[[ 4.64 -3.27  5.93 -6.68]
 [-5.65 -5.00 -7.10  3.49]
 [ 0.23  6.74  5.01 -5.37]]
=>
[[ 4.64 -3.27]
 [-5.65 -5.00]]

[[-4.57 -5.38  5.78]
 [-5.01 -6.27 -5.23]
 [-5.50  3.06 -5.59]
 [-2.68  3.27 -4.10]]
=>
[[-4.57 -5.38]
 [-5.01 -6.27]]

[[-3.02 -6.96 -6.13  1.16]
 [ 0.23 -3.58 -3.06  1.14]
 [ 4.62  0.22  0.92  3.97]
 [ 3.51  6.83  6.03 -1.04]]
=>
[[-3.02 -6.96]
 [ 0.23 -3.58]]

[[ 2.23  2.14]
 [ 0.93 -3.82]
 [ 6.63 -1.34]
 [ 5.55 -4.50]]
=>
[[ 2.23  2.14]
 [ 0.93 -3.82]]

[[-0.48 -0.30 -0.56]
 [ 1.34 -2.67 -2.29]
 [-3.97  5.16  5.13]]
=>
[[-0.48 -0.30]
 [ 1.34 -2.67]]

[[ 5.56 -0.09  0.07  0.11]
 [ 5.56 -0.09  0.07  0.11]]
=>
[[ 5.56 -0.09]
 [ 5.56 -0.09]]

[[-0.51 -4.19]
 [-1.34 -0.69]
 [-5.49 -2.65]
 [-5.80 -3.98]
 [-0.51 -1.02]]
=>
[[-0.51 -4.19]
 [-1.34 -0.69]]
